Each row has a class, written after it.
[ 10  14  15 -14  18 -21   8  46   5  21  24 -12   8  40   2  10  19  27
  -9   1  12  46   9  11 -30  -6 -43  17   7   7 -34  -8  -9  57  -9  15
 -33  32  23] -> nid
[ -6  18  22 -58  12 -26 -26  45   7 -13  28   0  12  41 -12 -14  44   2
 -35   2  26  39  12  12 -22  -6 -30  -9 -34  25  13 -20   3  56 -10 -11
 -61  42  -9] -> zedu
[-21  23 -17 -26  41  -6  14  16  14   0 -22   4  -8  24  -2 -11  -3  31
  30  -4  -4  -1  18   7 -19   6   0  29  -7   9 -22  -8  10  -1 -18  -1
 -26   5   1] -> nid
[ 25 -10  21 -19 -32 -24 -36  21   5 -14   1 -23  23   3 -16 -12  31 -33
 -52   7  12  15  -8  26  14  -9  -2 -27   8   6  12 -15 -10   8  18  -8
  -7  16  -9] -> zome
[ 10   2  15 -53 -11 -13 -34  14  13  -5   3 -20  10  19   3 -17  27  -6
 -33  -1   4  15  13   0 -17  -3   2 -12 -34  12  29 -30   2  17 -13 -14
 -35  24   1] -> zome
[ 29  -3  16  43   8 -11  28  17 -13  40  17  -5  21 -18  22  18   2  -5
   5  26  -1  12  -6  21   2  -7 -26  16  49 -12 -53  22 -26  10   9  21
  12  -5   5] -> Zopa
[ -7   4 -21  22   3  34  11 -51  -8 -22 -20  16 -18 -22  18   2 -21   1
   5 -14 -20 -46  -1 -11   9  12  28  10   0  -1  13  11  11 -40   1  -6
  15 -37 -28] -> Zifu
[ 10   3 -14  -6 -17 -43 -34   3   7 -17 -58 -57  16 -15   7 -58  13 -57
 -30   1  12 -27  14  42  34   2  29 -13  11 -15   4  -8 -13 -83  23 -20
  26 -25   1] -> nid
[ 12   2   2   4  14  18  20  -6  12  33  -6  -5  -8   1  33  13 -11  30
  17   0 -13   3   7 -18 -25   8  -1  12  -8   0  -6  -5   1   8 -20  11
  -2  -1  19] -> zome
[ 13  -5  17  25 -31  20   2 -12  -3 -15  19  14   9   6  -3  17  11 -13
 -36   1   9   1 -12  -3   6  -2 -11 -16   7   7  17   6  -8  24  17   2
   4 -11 -13] -> zedu
[ 24  -4  42 -16 -28  -3 -14  35   1  -3  53   7  17  34 -19  26  36   8
 -44   4   7  50 -11   3 -19 -14 -40 -14   0  19  -1 -15  -7  87   5   9
 -46  46  -3] -> zome
[-20  16  27 -43 -11   8 -17  17  -3 -52  48  45   4  52 -43  11  35   5
 -39  -6  13  30  -3  -7 -20  -8 -26 -12 -43  39  33 -13  20  82  -5 -13
 -73  42 -37] -> zedu
[-13  18  -7 -33  21  -6  -9  -1   9 -12 -17   1  -2   7  12 -28   8 -10
  -4  -1  10 -11  16   3  -8   8  10   3 -31  11  18  -4  11 -13 -15 -17
 -20  -6 -13] -> zedu
[  4  10   9 -11 -10  -3  -3  13   0   1  19  11  -2  21 -10   6  15  16
  -6  -3  -1  12  -1  -2 -10  -1 -22   4   0  14  -3  -8   4  31  -1  11
 -20  15  -4] -> labus
[ 13  -6  31   1 -27 -24 -12  29 -19 -31  37  21  35   5 -43  10  36 -34
 -45  21  11  19 -18  37  23 -20 -25  -8  38  10 -21   7 -13  41  26  -3
 -25  23 -40] -> Zopa
[-10  15  -3 -31  19 -16  -4   0  -4 -13 -14   6  10  -6   2 -30   8 -19
   3  15  -5 -19  15  19   1   1  18  14 -13   5  -4   2   7 -27 -10 -21
 -24  -7 -25] -> Zopa
[  0  13 -20  36  32  20  35 -25  -9  16 -12  18 -19 -20  36  12 -25  18
  29  -4 -20 -27  -4   0  -5  14   5  32  22  -3 -32  24   4 -22  -2   9
  12 -27 -10] -> Zifu
[ 33   2  15  -5 -18 -37 -20  28  -3  29  -3 -47  15   0  21 -21  26 -17
 -29   2  17  21   4  17   1  -1 -17 -11   9 -11 -13  -3 -20  -8  10  10
   7   6  23] -> labus
[-10  -5   6  28 -19   0   5  -7  -6 -38  20  46   8  -9 -36   8   7 -27
 -14   5  -6 -20 -30  11  31  -3  -6  10  43   9 -24  30   5  19  35  -6
  -6   5 -49] -> Beb
[  2   9 -19 -15  24 -10   0 -19   3  17 -47 -26   3 -29  36 -34 -11 -14
  25  11 -11 -32  32   8   2   5  33  14 -18 -10  12  -5   1 -72 -18 -17
  12 -28   2] -> Zopa
[ 18  -2  -3  59 -18  16  17 -32  -8   7 -27  -6   2 -30  13  -5 -16 -18
   8   6 -20 -29  -9   9  20   4   6   8  34 -11 -20  32  -8 -42  24   8
  31 -29  -2] -> Kem
[ 19 -22 -16  53 -27   0   3 -33   5   3 -40 -23  11 -47  20 -13 -11 -49
  -7  10  -9 -48 -17  11  47   3  33  -1  52 -26  -6  24 -16 -75  39  -7
  61 -45  -9] -> Beb
[-23  11  -2  39   9  49  47 -27  -3 -25  18  77 -14   7 -19  36 -17  22
  21   1 -11 -20 -22 -14   0   8  -7  20  15  22 -10  29  18  34   5   6
 -10 -14 -40] -> zedu
[ 20  -4  -6  12   7 -11  -6   8  -4  17  -4 -22   3  -8  19  11   9   0
 -12   2   3   3  -6  16   6  -2  -7   1  36  -6 -15  -4 -14 -13  13   8
  15  -4   4] -> Zifu
[ 40 -13   1  -3 -27 -27 -35   9  12  28 -34 -92  17   2  39 -28  14 -20
 -38  -6  14  10  28  10   4  -4  10 -28  -1 -23  25 -34 -28 -47   7   0
  33 -14  51] -> nid
[ 13   1   9  18 -26 -18 -17   0 -11 -24 -14  -9  19 -15 -17 -29  16 -49
 -27   8   0  -7 -10  33  28  -6  -1  -6  21   1 -13  24  -3 -25  29  -7
   2  -3 -23] -> Kem
[ 12 -20 -15  74 -13  15  30 -39   2  14 -29   0   0 -47  24   5 -22 -21
  15   9 -18 -49 -21  -3  38   7  21  15  58 -24 -22  35 -14 -57  36   6
  59 -41  -9] -> Beb
[  4   9 -12   3  20  10  12  -3   9  25 -23 -11  -6  -1  12   2  -9  26
  34   6 -15  -3  11  -1 -13   0  -6  21  14   0 -17   1   3 -16  -9   6
  -2   0  21] -> Kem
[ -3  -3   4  40  -3  16  27 -14   1   3  16  26  -6 -10   4  17  -9   4
  10   2 -15 -13 -16 -15   6   4  -7  20  27   0 -28  25   1  18  13  10
  -2  -2 -16] -> Beb
[ 15   1  16  -2 -11 -15 -19  26 -14 -13  40  11   9  14 -20  23  29  -2
 -40   0  10  28 -19  19   3 -12 -32  -5  27  16 -14  -2  -6  48  21   5
 -26  27 -22] -> Zifu
[  5  15  24 -34  -5 -15 -22  30   2  -9  20  -2   8  34 -23  -6  34   8
 -20   3   6  41  10  10 -20 -11 -35  -2 -20  19   2 -11   6  50  -1  -2
 -54  43  -1] -> Kem
[ 19 -11  28  42 -40  30  20  -3 -18 -15  47  41  17   2 -38  57   8   1
 -17  10  -4  10 -25   3  11 -13 -27  -5  49   8 -19  11 -11  59  26  18
  -4   4 -27] -> Zopa
[-19  17  -7 -36   5  25  -8 -20  11 -27 -15  23 -12  21 -21  -2  -1  27
  14  -6 -19 -10  18 -16 -19   0   5  12 -34  21  31 -14  27   8 -16 -13
 -40   9 -10] -> Kem
[ 34 -13   9  11 -31  19 -19 -17  -5   8  12 -26   0   6  20  31  10  13
 -41 -14  -3  10   3 -19  -7  -3  -5 -21   8  -5  36 -24 -14  17   9  10
  11  -6  14] -> Zifu
[  7   3  26   2 -49  17  -9  -8 -13 -38  37  29   3  28 -36  20  18   1
 -43 -14  -3   8 -14 -11  -1  -5 -17 -14 -10  20  21  -1   7  54  14   6
 -27  12 -28] -> labus
[ -9  23  14 -49  -9 -58 -37  48  -9 -40  10   9  18  18 -40 -41  45 -42
 -36   6  21  16  -6  47  16  -7 -15  -1  -3  22 -22   4   9  14  12 -16
 -46  32 -39] -> labus
[ 16   2 -11  14  10   8   2 -16  -6  16 -10 -18  -7 -13  35   1  -4   5
  -3  -5  -9  -9   3  -2  -2   5   6  10  12  -6  -1   0  -8 -21  -1   2
  11 -17   3] -> Zifu
[ 10  -2   5 -28 -33  -8 -52 -12 -12 -59   0 -15  13   3 -22 -18  26 -39
 -66 -13   8  -9   0  14  20  -9  17 -29 -16  10  51 -17   0 -12  16 -24
 -20  -3 -38] -> Zifu
[ 16  -1   8   2   6  16  17  -5   0  31   8  -5   3   0  24  22  -4  26
  14   9  -9   8  17 -15 -20  -5  -8   8  -2  -4   4 -11  -6  11 -14   8
  -3  -2  16] -> Zopa
[  9 -11   3  30 -27 -28 -16 -10  -6 -25 -18 -11  20 -39  -4 -37  14 -67
 -35  10   4 -34 -19  29  49   0  16  -4  35 -14 -17  32 -15 -47  43 -16
  23 -20 -37] -> Beb
[-27  10  -1  -1  17   2  14  -4   5 -20  11  40  -7   0 -12  -3   0   4
  12   2 -10 -17  -7  -5   2   3  -5  26   2  13 -21  20  16  16   3  -7
 -29  10 -35] -> Beb
[-18  19  -3 -16  13   8   2  -8   2 -17 -10  18  -7   6  -9 -19   0   8
  19   0 -15 -12  10   5  -8   3  -2  16 -18  14  -8  10  19  -6  -6  -7
 -31   8 -17] -> Kem
[  0 -12 -12  92 -31  74  54 -78  -7 -22 -22  41 -13 -15  -1  31 -46  13
  16 -16 -33 -52 -14 -30  24  18  31   8  26  -8   8  26   3 -20  21  16
  50 -57 -20] -> nid
[  4   7 -15  23  23  19  30  -7  13  32 -22  -8 -11   9  27  12 -21  43
  37  -2 -14  -3  16  -8 -18   5  -1  25  16  -9 -22  -9  -5  -9 -12  16
  13 -16  31] -> nid
[ 18  11 -18  25  51 -11  31  16  16  84 -29 -33  -3 -17  70  -2 -10  20
  43  21  10   3  13   8 -16  10 -14  27  34 -17 -49   5 -21 -33 -15  18
  34 -20  48] -> zedu
[ 19 -14  -4 -25 -26 -16 -43  -9  20   2 -32 -52  10 -11  15 -23  15 -25
 -31  -1   6 -11  16  -6  14  -6  25 -20  -8 -14  46 -27  -8 -43  12 -20
  17 -11  15] -> Beb
[  1  18  16 -28  21 -38  -6  63   6   8  23  -5  12  45 -19   5  32  18
 -11   6  17  48   6  26 -21  -8 -44  13  14  15 -40 -14  -7  60  -3  11
 -48  45  11] -> nid
[  0  -1   5  45 -19  -1   7 -12 -15 -34  -1  23  17 -22 -11 -15   6 -56
 -29  13   8 -28 -27  34  40   3   6  -7  33   3 -21  39  -9 -24  35  -7
  20 -27 -47] -> zedu
[ 28  -9  19   8  -8  17  10  17  12  35  27  -5   3  22  10  45   7  36
  -4   8  -3  35  -4 -13 -25  -8 -29  -1  14   6  -1 -20 -10  54  -5  21
  -8  24  30] -> zome
[ -6   7  14 -42 -11  13 -17  -7  10 -28   9  16  -3  24 -14  -4  13   8
 -21  -9  -6   3   9 -12 -20   1   6  -6 -47  21  35 -22  19  30 -14 -14
 -43  17 -19] -> zome
[-27  14 -10 -15   8  50  15 -41   7 -32  -1  48 -21  17  -4   7 -17  24
  12 -15 -13 -27  10 -36 -20  14  22  10 -46  22  46  -2  28  15 -21 -14
 -24 -17 -27] -> zedu
[  7   3  21   6   0 -16   7  29  -5  -3  24  15  15   3  -8  -2  18 -18
 -17  13   4  16 -18  26   3  -3 -23   6  21  10 -42  19  -4  30  11   5
 -22  23 -24] -> zome
[ 25  -2   8   8   0 -28  -3  13  -7  26 -12 -34  24 -23  28 -19  13 -30
  -9  22   4   1  10  28  13  -5   1   1  23 -15 -25   3 -21 -32   5   0
  14 -10   6] -> Zopa
[ -2  14 -16  -9  25  19  13  -9  15  29 -31  -9 -14   2  18   6 -14  42
  44   0 -18  -1  22 -19 -23   3  -3  21  -5   2   1  -7  11 -15 -19   7
  -5   1  27] -> Kem
[ 27  -5  -4  54  -2  33  33 -24   4  47 -19 -13 -10  -9  26  32 -22  40
  31   4 -21  -2   3 -21 -13   1 -12  19  33 -13 -11   8 -11  -9   4  25
  28 -18  36] -> Kem
[ -3  -2  -7  33 -15  18   3 -27 -18 -45   3  34  -1 -16 -22  11  -3 -20
 -24  -5 -10 -31 -25  15  31   4  12   0  35   9  -3  20   5 -11  28  -5
   8 -19 -50] -> Zifu
[ -1  -9  30  33 -60  44  10 -39 -22 -73  48  70   9   9 -65  36   4 -12
 -44  -1 -15 -28 -27  -2  22 -11  -1 -14  15  19  19  15   6  51  30  -1
 -26 -13 -73] -> Zopa
[ 13  -5   7   1  10 -24  -1  34  11  37  11 -19  11   3  15   9  19   6
   3  13   4  25  -2   6  -4  -8 -25  11  37  -8 -34  -2 -14  20  11  11
  -1  23  19] -> Beb
[ 44 -18  13  -3 -30 -16 -25  -1  -2  24 -16 -64  26 -14  27  -9  16 -26
 -36  12   6   5  20   9   9 -10  11 -24   6 -21  29 -24 -29 -31   6  -3
  27 -16  25] -> Zopa
[ 15  -5  -2  30 -12  18   7 -24   1   8 -15 -12   3 -13  30   0  -8 -13
 -13   1   1 -19   2  -6   5   6  12  -8   8  -8  15   7 -10 -25   7  -1
  29 -33   5] -> zedu
[ 22  18   9 -50  43 -59 -19  68  13  65 -14 -68  15  17  37 -33  35  12
  11  18  15  55  30  25 -32  -7 -39  16 -12  -2 -33 -16 -14   4 -18   7
 -34  49  50] -> Kem
[-25  11 -16   3  -6  23  -6 -49 -14 -74 -14  43 -12 -13 -19 -14  -8 -25
 -18 -17 -18 -56  -7   8  24  12  36   3 -10  16  23  16  24 -31  11 -24
 -15 -30 -67] -> Zifu
[ -6  32  -9 -67  69 -37 -10  55  26  54 -20 -41  -8  22  39 -34  14  42
  39  12  10  36  45   4 -50  -2 -28  27 -27   2 -26 -12   7  -7 -39  -3
 -40  28  44] -> Kem
[ 15  -2  15  55  -9 -11  28   7 -24  -6  14  24  29 -30  -9   3   6 -44
  -9  26   0  -8 -25  41  32  -6 -10  10  55  -5 -57  44 -14  -6  28  10
   9 -15 -39] -> Zopa
[ 22  -6  19  11 -11  12  10   7  -5  18  24   4  12   9  -6  38  10  22
  -4  14  -5  17   4  -3 -11 -12 -22   3  21   2  -2 -14 -13  35   1  15
  -7   6   6] -> Zopa
[ 35 -12   7  37  -8 -11  10  10  -9  31  -6 -27  26 -27  15   8   5 -23
  -5  25   1   0  -4  28  20  -9  -4  -2  54 -18 -27  10 -28 -23  20  11
  33 -19   8] -> Zopa
[-18   4  -4  19 -21  19   6 -29  -6 -56  -6  45   4  -8 -28  -7   3 -36
 -21   2  -1 -40 -20  12  31   8  20  -3  12  16   9  21  12 -15  23 -15
   1 -26 -56] -> zedu
[  1  -1 -18 -11  21  32  10 -33  28  42 -23 -18 -21   0  51   9 -22  51
  36  -9 -23 -16  33 -56 -34  10  18  23 -23 -11  31 -23   7 -14 -31  -1
   4 -16  37] -> Beb
[ 24  19  15 -21  43 -26  10  52  14  86   7 -49  -7  22  44   5  11  61
  23  11   1  59  14  -4 -55  -7 -55  21  -4  -4 -46  -8 -11  36 -19  28
 -24  47  66] -> Kem
[ 10  -4  -4  -1 -12  35  -8 -28  -3 -10   8  11 -10   7   1  32  -3  29
 -13 -14 -13  -4   1 -22  -9  -2   6  -3  -3   8  38 -22   4  19  -1   1
  -7  -5  -5] -> Zifu
[ 11  -4  -8   7  -6 -10  -5 -15  -7  -8 -35 -16  18 -32   5 -20  -1 -34
  -3  15  -6 -29   7  21  25  -2  31   4  18 -10   2   2  -8 -58   7 -15
  19 -29 -17] -> Zopa
